Each row has a name. Each question is about the rows just above it.

bebe: [ 62 121 139 137  83 130  74  78 120 121 169 174 146 179 120  69 121 177
 142 122 141 185]
tif: [134 105 181 112 136 153 135 136  77  69 116 114 128 114  74 135 111 114
 141 139 181 114]
muko: [133 146  74 132 130 102 132 132 168 177 121 123 119 121 173 132 143 123
 112 118  79 122]
The row named muko: -> [133 146  74 132 130 102 132 132 168 177 121 123 119 121 173 132 143 123
 112 118  79 122]
The row named tif: -> [134 105 181 112 136 153 135 136  77  69 116 114 128 114  74 135 111 114
 141 139 181 114]

pof: [125 174 125 133 177]
rit: [125 174 125 133 160]
memod: [131  74 130 111 140]
figag: [125 174 125 140 112]
fonor: [125 174 128 133 177]
The row named memod: -> [131  74 130 111 140]
The row named rit: -> [125 174 125 133 160]
The row named pof: -> [125 174 125 133 177]

felug: [139 170 126  78 127 167]
Deme: [134 132  94 122 112 133]
lof: [124 125 161 132 141 125]
ramem: [132 138 140 114 133 138]
tufe: [121 106 122 158 125 106]
subot: [130 127  70 128 109 126]
The row named tufe: -> [121 106 122 158 125 106]
The row named Deme: -> [134 132  94 122 112 133]
The row named felug: -> [139 170 126  78 127 167]
The row named lof: -> [124 125 161 132 141 125]
The row named ramem: -> [132 138 140 114 133 138]

pemi: [134 142 134 130 196 144  94 129 178  76  85  61 163 144 102 180 127 179
 149  71 180]
Figi: [107  61 162  66 156 158  63 187 135 136 193 119 119  88 161  85  66  83
 108 179  92]
gok: [169 192 112  63 110 156  98 111 122 140 101  67 178 144 161 127 178  85
 186  72 124]
Letu: [134  96 122 113 171  95  59 157 105 183  90 196 149 183 174 105 150  95
 191 119 105]
The row named gok: -> [169 192 112  63 110 156  98 111 122 140 101  67 178 144 161 127 178  85
 186  72 124]
The row named Figi: -> [107  61 162  66 156 158  63 187 135 136 193 119 119  88 161  85  66  83
 108 179  92]
The row named Letu: -> [134  96 122 113 171  95  59 157 105 183  90 196 149 183 174 105 150  95
 191 119 105]
The row named pemi: -> [134 142 134 130 196 144  94 129 178  76  85  61 163 144 102 180 127 179
 149  71 180]

mep: [108  89 165 108 156  88 168 135  86 114 178 139 178 165 183 178 139 185
  75 156 187 171  87 142 146 145 160 147 163 131 101 187  74 190]
zitiz: [112 106 152 111 145 103 148 133  99 123 156 131 157 152 156 156 131 161
  88 143 155 154 101 136 134 132 143 135 148 126 108 154  96 160]
dun: [111 101 158 111 150  98 157 134  95 121 166 135 166 158 167 166 135 172
  84 148 169 162  96 138 139 138 151 140 154 129 106 169  89 172]
lofat: [110 158 149 106 133 145 112 137 128 159 133 106 136 149 113 133 106 138
 102 125  89 141 134 128 101  93 106 108 128 107 118  85 163 112]
favav: [145 105 100 149 116 117 132 118 133 100 111 143 108 100 127 111 143 104
 156 124 146 105 127 125 146 152 139 140 119 144 139 149 102 127]
Mim: [129  83 106 130 122  97 138 118 112  90 122 138 119 106 139 122 138 117
 119 129 149 114 107 127 141 144 140 138 127 136 122 151  73 140]
The row named zitiz: -> [112 106 152 111 145 103 148 133  99 123 156 131 157 152 156 156 131 161
  88 143 155 154 101 136 134 132 143 135 148 126 108 154  96 160]
The row named dun: -> [111 101 158 111 150  98 157 134  95 121 166 135 166 158 167 166 135 172
  84 148 169 162  96 138 139 138 151 140 154 129 106 169  89 172]
The row named lofat: -> [110 158 149 106 133 145 112 137 128 159 133 106 136 149 113 133 106 138
 102 125  89 141 134 128 101  93 106 108 128 107 118  85 163 112]

kameb: [159 145 149 116 146 117 141  83 128 115 180 140 126 123 125 136 160 109
 131 130]
mato: [157 145 148 119 146 117 140  87 127 117 174 140 128 124 126 135 157 112
 130 131]
fopan: [162 146 150 114 146 116 142  79 129 113 187 140 125 121 124 138 164 106
 131 130]
rut: [159 145 149 117 146 117 141  84 128 115 179 140 127 123 125 136 159 110
 131 131]
nol: [158 145 148 118 146 117 141  85 128 116 183 140 126 122 124 137 162 108
 131 130]
rosog: [164 146 152 113 146 115 143  75 130 111 192 141 125 119 123 139 167 104
 132 130]
tini: [158 145 148 118 146 117 141  86 128 116 176 140 128 124 126 135 158 111
 131 131]
Butul: [161 145 150 115 146 116 142  80 129 113 185 140 126 121 124 138 163 107
 131 130]
seb: [163 146 151 114 146 115 143  78 130 112 188 141 125 120 124 138 165 106
 132 130]
baz: [158 145 148 118 146 117 141  85 128 116 177 140 127 123 126 136 158 110
 131 131]
tude: [164 146 151 113 146 115 143  77 130 111 190 141 125 120 123 139 166 105
 132 130]
bemos: [160 145 149 116 146 117 141  82 129 114 182 140 126 122 125 137 161 108
 131 130]
The row named fopan: -> [162 146 150 114 146 116 142  79 129 113 187 140 125 121 124 138 164 106
 131 130]
The row named nol: -> [158 145 148 118 146 117 141  85 128 116 183 140 126 122 124 137 162 108
 131 130]
The row named rosog: -> [164 146 152 113 146 115 143  75 130 111 192 141 125 119 123 139 167 104
 132 130]

Fen: [134  52 150 113]
nozi: [127  84 141 155]
pefup: [134  52 150 175]
The row named pefup: -> [134  52 150 175]
The row named nozi: -> [127  84 141 155]

Tevo: [130 141 141 172  69 116]
Kur: [113 153 122 165 118 131]
vezos: [116 150 107 107 106 163]
tida: [ 99 193 111 127 118 128]
The row named Kur: -> [113 153 122 165 118 131]
The row named vezos: -> [116 150 107 107 106 163]
The row named Tevo: -> [130 141 141 172  69 116]

fola: [151  96 109 104 158 150 109 101 133 128 116 158 104]
vivi: [135 165 139 164 144 149 151 148  56 183  90 143 146]
Bozef: [150 112  92 148 163 155 100  97  81 163  87 155  97]
Miri: [108 136 157 142  98 105 151 160 125 128 143  99 157]
Geza: [124 171 130 162 109 107 127 127  74 115 106 120 128]
kuzuk: [114 161 150 157 117 130 151 148 112 157 124 124 148]
gofiv: [138 109 147 112 151 143 146 147 171 138 169 151 144]
lusa: [153  90 106 101 157 150 108 114 158 140 139 157 109]
The row named gofiv: -> [138 109 147 112 151 143 146 147 171 138 169 151 144]
The row named lusa: -> [153  90 106 101 157 150 108 114 158 140 139 157 109]
The row named Miri: -> [108 136 157 142  98 105 151 160 125 128 143  99 157]
The row named kuzuk: -> [114 161 150 157 117 130 151 148 112 157 124 124 148]
The row named fola: -> [151  96 109 104 158 150 109 101 133 128 116 158 104]

